(in the rows, 128 means zero)
Known rows:
<742>: [124 128 189 166  89 109 128  91 127 109  94 130 130 139 136  92 167  87
 111 119 126 137 102 139  95 129 141 172 168 172 103 126 148 124 113 154
 149]
<827>: [123 115 192 156  93 110 125  86 133  96  91 127 128 139 143  89 177  80
 116 117 123 137 100 138  90 137 137 179 179 173 111 125 154 125 121 152
 151]
<6>: [107 160 173 191  94  78 126  76 151 105 132 162  87  99 139  54 148  73
 132 125 116 116  80  82 111 135 160 141 157 138 144 140 144 154 125 129
 153]
<1213>: [140 138 158 172  98  75 102  79 151 109 122 118  80  92 133  92 150  45
 100  68 130 160  98 143  81 126 146 137 162 176  91 111 160 121 148 139
 122]
<503>: [137 122 177 151 103  86 127  74 145 105 115 142 123 131 132  70 166  55
 125  89 128 156 115 125 107 114 140 159 190 174 113 111 156 125 113 135
 142]
<840>: [122 146 164 172  92  97 118  85 138 106 135 135  95 115 162 100 180  76
  95 114 121 155  81 126  92 120 140 146 183 149 127 126 159 149 139 155
 139]
<832>: [122 140 167 180  93 103 120  87 132 101 136 128  94 125 158 104 184  90
  87 117 121 154  83 135  97 118 138 147 182 147 119 129 155 143 140 159
 133]
<1086>: [128 141 192 190  70  92 109  90 135 119  84 127 112 111 113  73 142  51
 120  76 130 121 113 138  84 156 158 138 146 181  85 114 134 104 108 159
 129]
<835>: [103 146 203 190  61  81  96  75 129 110 122 171 126 118 111 114 195  93
 125 133 129 157 101 129  82 163 119 131 194 136 150 129 167  99 154 171
 142]
<980>: [126 153 146 129 106  77  95 114 150 125  92 118  98  94 146 112 168  68
  86 125 128 162 132 131 109 130 117 139 157 134 105 122 173 157 140 138
 123]
<139>: [113 107 151 126  89  87  96  78 148  97  78 112 117 106 169 111 196  50
 100 132  76 113 138 137  96 169 116 183 196 135  85 128 165 139 148 146
 129]
<384>: [143 137 195 189  75  90 129  77 129 115 132 154 122 106 141 100 154  54
 117 132 121 142 129 120 113 130 126 156 183 136 126 153 160 142 130 159
 150]
<1252>: [115 129 153 134  69  91  97  75 120 126 137 152 130 133 168 114 178  60
  89 130  81 116 116 109 108 163 141 167 200 143  86 132 134 122 107 167
 115]
<1497>: [117 118 150 153  78 107  93 100 124  94 140 157 125 117 169 110 181  67
  83 123  89 124  88 120  90 152 143 158 195 144 125 117 135 147 121 166
 128]
<641>: [132 144 174 172  84  87 118  79 101 103 123 170 111 133 159 114 181  65
  93 103 122 165  94 126 116 117 145 200 168 176 101 131 169 121 136 148
 150]
<536>: [121 143 181 172  80  84 112  81 104 100 108 171 112 130 137 113 182  83
 106 122 119 159  91 118 111 131 140 189 160 159 112 129 170 118 143 155
 148]
<113>: [139 127 161 139  96  78 111  84 122  97  78 155  94 110 139 113 177  51
  95 102 125 163 123 137 117 128 123 192 146 160  93 123 173 132 151 130
 147]
<212>: [146 141 192 192  62 105 133  86 111 117 122 123 120 117 139 109 157  82
  89 132 120 139 125 140 118 134 124 160 159 137 106 160 162 142 132 167
 146]
<893>: [122 156 181 161  75  98 135  75 122 132 104 110 105 139 151 113 174 105
  88 133 111 126  90 126 111 147 139 172 163 145  84 159 166 125 123 161
 131]
<1055>: [124 134 191 169  89 115 131 105 119 115  83 116 128 141 130  94 166 106
  98 128 127 134 105 139 110 133 139 172 153 160  96 137 147 139 116 156
 147]

Facts:
<1194> α bubo; <1311> α drakazek; <117> α stazam; <862> α stifo; <292> α stifo; <1394> α stazam
<979> α bubo; <379> α stifo; <799> α drakazek; <239> α stifo; <460> α fotar; <1348> α bubo
<753> α fotar; <1527> α stifo; <1490> α bubo; <1059> α stifo; <980> α drakazek; <390> α fotar
<1285> α drakazek; <139> α stifo; <1369> α fotar; <1022> α stazam; <1086> α bubo; <393> α drakazek
<844> α stifo; <1145> α bubo; <687> α stifo; <689> α fotar; <64> α fotar; <1478> α stazam
<1010> α stazam; <22> α bubo; <1235> α fotar; <1405> α stazam; <285> α drakazek; <53> α stifo
<623> α bubo; <832> α drakazek; <605> α stazam; <1217> α fotar; <619> α stazam; <503> α bubo
<608> α stazam; <1072> α bubo; <1213> α drakazek; <893> α stifo; <641> α stazam; <1272> α stazam
<384> α fotar; <613> α bubo; <1444> α drakazek; <378> α bubo; <722> α fotar; <901> α bubo
<399> α bubo; <208> α stazam; <88> α bubo; <420> α stazam; <1538> α bubo; <704> α drakazek
<333> α drakazek; <925> α drakazek; <950> α bubo; <287> α bubo; <835> α fotar; <406> α drakazek
<831> α stifo; <840> α drakazek; <1223> α stazam; <1253> α drakazek; <212> α fotar; <1131> α bubo
<1497> α drakazek; <276> α stazam; <1138> α fotar; <68> α fotar; <728> α stifo; <1326> α stazam
<1505> α bubo; <113> α stazam; <1034> α stifo; <1032> α bubo; <796> α drakazek; <29> α stazam
<152> α drakazek; <1162> α stifo; <996> α bubo; <1087> α bubo; <242> α fotar; <6> α drakazek
<304> α bubo; <565> α stifo; <205> α stazam; <436> α bubo; <857> α fotar; <533> α drakazek
<1432> α fotar; <1329> α stazam; <133> α bubo; <951> α stazam; <1321> α drakazek; <151> α stifo
<873> α bubo; <211> α bubo; <1250> α drakazek; <405> α bubo; <1220> α drakazek; <1336> α bubo
<1353> α stazam; <714> α bubo; <1531> α stazam; <884> α drakazek; <1517> α drakazek; <742> α bubo
<280> α stazam; <536> α stazam; <817> α bubo; <310> α stazam; <462> α stazam; <885> α stifo
<1252> α stifo; <1342> α fotar; <502> α bubo; <1489> α stazam; <112> α drakazek; <173> α stifo
<658> α bubo; <890> α bubo; <123> α fotar; <196> α bubo; <397> α stifo; <1236> α stifo
<1152> α stifo; <1126> α stazam; <697> α stifo; <1514> α fotar; <11> α stazam; <630> α stifo
<268> α bubo; <827> α bubo; <991> α drakazek; <945> α bubo; <476> α stifo; <1055> α bubo
<1194> η <1213>; <1311> η <112>; <117> η <152>; <862> η <460>; <1394> η <893>; <799> η <53>
<799> η <476>; <460> η <393>; <1348> η <88>; <753> η <890>; <753> η <393>; <1527> η <1432>
<1059> η <1285>; <980> η <630>; <980> η <151>; <980> η <292>; <390> η <608>; <390> η <979>
<1285> η <399>; <139> η <630>; <139> η <64>; <139> η <565>; <1369> η <722>; <1369> η <1490>
<1369> η <714>; <1022> η <630>; <1022> η <152>; <1086> η <393>; <1086> η <1126>; <844> η <64>
<1145> η <835>; <687> η <151>; <687> η <714>; <689> η <862>; <689> η <1010>; <689> η <393>
<1478> η <832>; <22> η <239>; <1405> η <139>; <1405> η <68>; <623> η <68>; <832> η <304>
<605> η <1217>; <1217> η <925>; <619> η <1236>; <503> η <1162>; <1072> η <133>; <1072> η <857>
<1213> η <1162>; <1213> η <393>; <1213> η <991>; <641> η <884>; <1272> η <88>; <384> η <697>
<613> η <844>; <613> η <276>; <613> η <1517>; <1444> η <623>; <1444> η <152>; <1444> η <133>
<378> η <1514>; <378> η <405>; <378> η <133>; <378> η <945>; <722> η <565>; <901> η <1490>
<399> η <393>; <208> η <1329>; <88> η <68>; <420> η <11>; <1538> η <722>; <704> η <1353>
<704> η <333>; <287> η <112>; <835> η <399>; <835> η <68>; <406> η <1034>; <406> η <1010>
<840> η <205>; <1223> η <393>; <1253> η <242>; <1253> η <460>; <1253> η <697>; <1131> η <835>
<1131> η <68>; <1497> η <722>; <1497> η <1336>; <276> η <6>; <68> η <133>; <728> η <1055>
<728> η <1394>; <728> η <753>; <1326> η <832>; <1326> η <1285>; <1505> η <6>; <113> η <980>
<113> η <285>; <113> η <991>; <1034> η <1336>; <1034> η <64>; <1032> η <151>; <29> η <991>
<152> η <1162>; <152> η <6>; <1162> η <133>; <1087> η <979>; <1087> η <64>; <242> η <565>
<6> η <1126>; <304> η <133>; <205> η <1162>; <205> η <1517>; <436> η <714>; <857> η <630>
<857> η <393>; <857> η <991>; <533> η <1490>; <1329> η <1138>; <1321> η <1022>; <1321> η <1432>
<1321> η <857>; <151> η <268>; <151> η <462>; <873> η <1514>; <211> η <991>; <1250> η <399>
<1250> η <393>; <1220> η <893>; <1336> η <1517>; <1353> η <1152>; <714> η <393>; <1531> η <857>
<884> η <533>; <1517> η <133>; <742> η <1010>; <280> η <212>; <536> η <88>; <536> η <1311>
<817> η <996>; <817> η <11>; <310> η <623>; <310> η <831>; <462> η <1235>; <462> η <68>
<1252> η <722>; <1342> η <630>; <502> η <139>; <502> η <1162>; <502> η <714>; <1489> η <901>
<1489> η <239>; <173> η <533>; <658> η <68>; <123> η <623>; <123> η <208>; <196> η <641>
<397> η <64>; <397> η <476>; <1236> η <996>; <1152> η <133>; <697> η <292>; <697> η <6>
<1514> η <276>; <11> η <925>; <268> η <1235>; <268> η <285>; <827> η <1087>; <991> η <64>
<945> η <502>; <476> η <1394>; <476> η <605>; <476> η <379>

Rows:
No name comes twice in this set of rows, the named rows included.
[147 146 199 186  73 100 135  74 115 121 131 139 122 120 153 113 162  63
  95 131 128 159 120 137 103 118 125 169 179 147 119 158 167 138 135 164
 152] => <1217>
[135 109 169 156  65 100  95  95 115 108 132 155 133 102 161 110 159  55
  91 136  81 117 143 131 122 166 119 155 196 134 114 138 134 146 121 168
 127] => <242>
[124 112 185 167  93 110 126  76 133  92 130 136 129 140 159  69 181  65
 117 105 110 137  95 136 101 124 144 179 198 177 123 114 140 112 116 151
 147] => <1336>
[121 156 181 194  60  87  94 101 131 117 132 133  84  96 120 105 145  48
  88  76 128 129  84 140  81 161 158 129 148 170  93 112 134 107 133 167
 115] => <1250>
[130 129 184 148 100 101 119  81 135 113 105 141 128 136 145  95 172  68
 114 109 127 152 110 135 101 117 134 173 186 168 111 116 150 132 112 153
 145] => <945>
[113 156 187 189  70  95 105  93 129 106 136 149  91 112 148 108 173  77
  94 112 124 141  79 128  82 141 151 135 176 157 124 123 147 122 139 166
 136] => <1285>
[122 160 170 131  99  75 119  73 143 136  98 129 116 128 146 116 181  73
  98 129 123 156 116 123 100 128 123 157 186 142  88 145 172 133 120 157
 122] => <151>
[130 107 154 141  58 104  89 102 105 106 138 168 133 103 171 112 158  50
  83 134  78 116 146 125 124 172 120 157 200 133 112 126 132 151 111 169
 117] => <722>
[126 147 157 150 100  90 110 103 144 113 122 116  91 104 148 108 174  76
  85 121 123 158  98 134 100 123 125 139 163 142 112 125 167 153 143 154
 127] => <1321>
[123 116 191 171  96 106 128  76 138  93 114 138 126 139 144  67 176  71
 128 114 119 130  95 126  99 127 146 180 190 174 121 119 146 124 119 145
 150] => <613>

Now the same things, written a new way:
Known rows:
<844>: [129 125 139 146 158 112 105 119 171 135  94 138 185 176]
<460>: [103 101 112 136 158 108 119 162  87 113 106 160 149  82]
<436>: [ 96 146 144  72 169 128  99 150 145 123 126 172 105 120]
<242>: [119  95 123 141 146 105 146 138 115 124 100 169 167  90]
<112>: [188 156  90 143 112 107 127 162 135 105 119 107 107 118]
<287>: [120 150 101  71 115  99 110 164 173 124 144 149 114 133]
<728>: [ 90 116 104 129 174 136  75 111 106 145 144 112 157 185]
<1342>: [ 99  94 179 133 120 120 145 126 125  89 129 161 133 125]
<406>: [147 145  98 126 173 146 114 117 121  94 145 190 120 143]
<68>: [167  97 152 133 109  81 116 195 135 102 125 109 155  85]
<835>: [139  94 133 120 128 105 123 167 107 110 160 125 151  91]
<1285>: [167 156 109 123 185 132 119 145  81  89 133 102 102 125]
<1505>: [ 97 141 121  67 149  89 120 144 138  77  81 181 123 166]
<196>: [ 81 170 130  69 138 152 122 151 166 107 128 134 110 122]
<704>: [153 160 117 115 146 140 137 115 122  57 152 140 134 160]
<827>: [ 83 166 135 117 128 115  88 151 182 122 132 191 114 155]
<211>: [ 96 132 170 106 150 128  89 150 159  94 131 168  94 163]
<1162>: [151 114 170 127 174  99 108 150 150 112  63  99 177 171]
<502>: [107 143 161  84 158 131 101 169 175  92 106 161 132 139]
<1531>: [134 128 183  92 133 139  92 110  80 121 116 161 117 164]

Rows:
No name comes twice in this set of rows, the named rows included.
[101 105 156 152 122 106 135 167 110  89  94 124 151 109] => <1432>
[ 85 150 102  83 168 105  92 161 146 121 122 175 110 136] => <742>
[141 170 173 108 148  90  86 227 154  86  70  98 139 126] => <133>
[126 105 132  89  90 107 144 130 106  85 160 130 167 123] => <123>
[168 117 176  81 114 101 125 132 115 144 132 141 106 134] => <462>
[155 129 123  99 144  91 120 141 153 135  95  80 170 155] => <831>
[125 110 148 212 114 115  81 190 152 117  96 158 168 116] => <64>
[100 127  90 126 107 109 126 105 134 134  85  83 149 179] => <1236>
[155 124 129 143 178 109 112 154 168 154  64 111 158 142] => <565>
[167 114 158 178 147 115 132 123 144 100 104 111  73 134] => <285>
[ 79 122 132 103 146 155 155 126 125 126 143 177 174  97] => <1369>
[148 170  70 185 108 127 122 123 133  78  85  94  93 142] => <925>

